Below are the code and all the weights of a small trained network. Each question names an input and a class and asks about switching units off, where a switched-off unit gives its printed mean instead of its output.

import numpy as np


def w(rows, s, z=0):
    codes = np.array(rows[::2]) - 128.0
    scale = np.full(codes.shape[1], s)
    scale[-1] = z or s
    return codes * scale


def f(y):
    return np.maximum(y, 0)


def log_softmax(a):
    a = a - a.max(-1, keepdims=True)
    return a - np.log(np.exp(a).sum(-1, keepdims=True))


def net(x, mask):
    res = np.array(x, float).reshape(1, 6) / 4 @ E
    y = f(res @ A[0][:, :-1].T + A[0][:, -1])
    res = res + np.where(mask, y, B[0][:, -1]) @ B[0][:, :-1]
    return log_softmax(res[-1] @ U[:, :-1].T + U[:, -1])


A, B = {}, {}
E = w([
[102,206,248,106,217,70,186],'x0',
[128,130,122,127,119,129,135],'x1',
[230,24,199,49,169,198,203],'x2',
[80,108,228,254,60,183,190],'x3',
[139,138,136,123,117,124,123],'x4',
[20,54,162,14,47,85,151],'x5',
],0.0062)
A[0] = w([
[198,181,99,178,211,169,129,37],'N1',
[63,112,117,23,98,109,142,128],'N2',
[58,224,95,196,149,37,67,94],'N3',
[225,156,117,175,175,162,124,55],'N4',
[106,87,147,194,57,160,121,179],'N5',
[205,169,104,191,185,163,145,59],'N6',
[160,157,46,2,187,77,61,32],'N7',
[232,50,183,66,193,202,203,64],'N8',
[158,160,182,129,194,85,159,119],'N9',
[127,91,38,168,39,194,70,229],'N10',
[249,56,172,71,164,202,226,74],'N11',
[51,134,177,216,46,172,193,119],'N12',
[164,46,20,118,73,145,51,190],'N13',
[63,232,224,125,222,23,190,228],'N14',
[49,53,149,40,96,72,184,38],'N15',
[50,220,90,201,98,74,88,2],'N16',
[38,75,154,51,54,121,170,95],'N17',
[33,65,141,42,90,96,137,84],'N18',
[180,154,33,12,181,30,51,131],'N19',
[63,217,67,194,99,68,69,96],'N20',
],0.0055,0.0042)
B[0] = w([
[158,162,110,181,69,164,75,175],'N1',
[177,181,135,185,93,150,97,186],'N2',
[74,58,112,88,72,136,115,215],'N3',
[137,163,93,169,72,169,62,171],'N4',
[178,117,200,124,175,114,186,205],'N5',
[156,180,98,180,67,162,68,176],'N6',
[181,54,207,218,133,69,178,191],'N7',
[44,64,66,117,62,69,92,213],'N8',
[144,123,122,101,92,172,108,172],'N9',
[166,131,146,46,158,206,168,254],'N10',
[40,42,77,132,56,73,90,218],'N11',
[186,82,194,167,137,74,173,213],'N12',
[168,127,163,61,154,198,153,238],'N13',
[182,112,153,34,119,255,136,254],'N14',
[154,198,79,202,77,180,50,182],'N15',
[75,54,94,117,61,95,101,187],'N16',
[177,195,106,198,102,159,77,197],'N17',
[176,195,114,201,81,160,75,188],'N18',
[197,76,220,203,133,72,188,225],'N19',
[88,50,117,93,73,123,115,216],'N20',
],0.0068,0.007)
U = w([
[161,209,89,216,86,149,37,73],'0',
[43,37,80,96,79,77,98,74],'1',
[148,130,133,115,139,125,150,254],'2',
[180,89,197,201,154,73,223,72],'3',
[132,140,114,95,148,146,142,252],'4',
[166,136,141,2,145,208,157,63],'5',
[82,191,97,115,194,79,154,104],'6',
[66,194,65,121,217,43,146,72],'7',
],0.0086,0.0079)

Each question gives the input, the list of numbers given to net, and the class t.
The units are the neurons (one row each of A and B). Each row of codes is followed by its name. A weight is (code - 128) times the scale printed after its matrix; where a second scale follows, it is the last column's (A, B and U).
mask holds one flag per neuron, in row order. A switched-off neuron (its flag False) gives its mean, the last column of its row in B, instead of its output. The means were averaged over made-up inputs and are rounded, as every weight is.
A unit's drop is (log p(t) with every unit on - log p(t) with that unit switched off) / (log p(t) with every unit on - log p(t) with every unit switched off).
The circuit of an input: a set's keep is (log p(t) with only the set's units on - log p(t) with every unit switched off) / (log p(t) with every unit on - log p(t) with every unit switched off). Starting from the 12 units with the biggest drops (on a tie, the unit counted first), units are removed one at a time, each time the one whose removal leaves the highest keep (on an exact tie, the one counted first), for as long as the keep stays at least 0.8.
circuit, biggest first: the units of the circuit, biggest drop first
most important unit: the unit with the biggest drop
top k neurons: the k neurons with the biggest drops, biggest first
input [0,-4,-2,8,-1,6], class 3: most important unit => N12
input [4,-6,-2,8,-8,8], class 0: circuit, biggest first => (N15, N17)
input [4,6,5,4,4,-6], class 0: circuit, biggest first => (N6, N4, N1)
input [1,-7,2,-8,-3,6], class 3: circuit, biggest first => (N19, N7)
input [-4,3,-6,-5,-7,-5], class 4: circuit, biggest first => (N10, N13)
input [-3,-4,4,-8,0,4], class 3: circuit, biggest first => (N19, N7)
input [-3,-1,5,-8,-8,-1], class 3: top 2 neurons => (N19, N7)
input [2,8,8,2,2,-8], class 0: circuit, biggest first => (N6, N4)
input [-2,-3,8,-1,7,-4], class 1: circuit, biggest first => (N11, N8)
input [-7,3,-3,4,-3,1], class 5: circuit, biggest first => (N10, N13)
input [3,1,7,2,-1,7], class 0: top 3 neurons => (N15, N17, N18)
input [2,5,7,5,-4,1], class 1: circuit, biggest first => (N11, N8)
input [7,5,2,-4,-6,-7], class 0: circuit, biggest first => (N1, N6)
input [7,4,-4,-5,0,1], class 5: most important unit => N14
input [-6,4,7,2,2,0], class 1: top 3 neurons => (N11, N8, N14)
input [-7,3,-7,-2,1,-5], class 1: top 2 neurons => (N20, N16)
input [-5,-4,-6,1,-4,-4], class 1: top 2 neurons => (N20, N16)
input [-6,-1,-4,-4,-5,3], class 5: top 2 neurons => (N13, N10)
input [8,2,-7,2,7,6], class 5: top 3 neurons => (N14, N11, N8)
input [-8,6,-6,7,-2,6], class 5: most important unit => N10
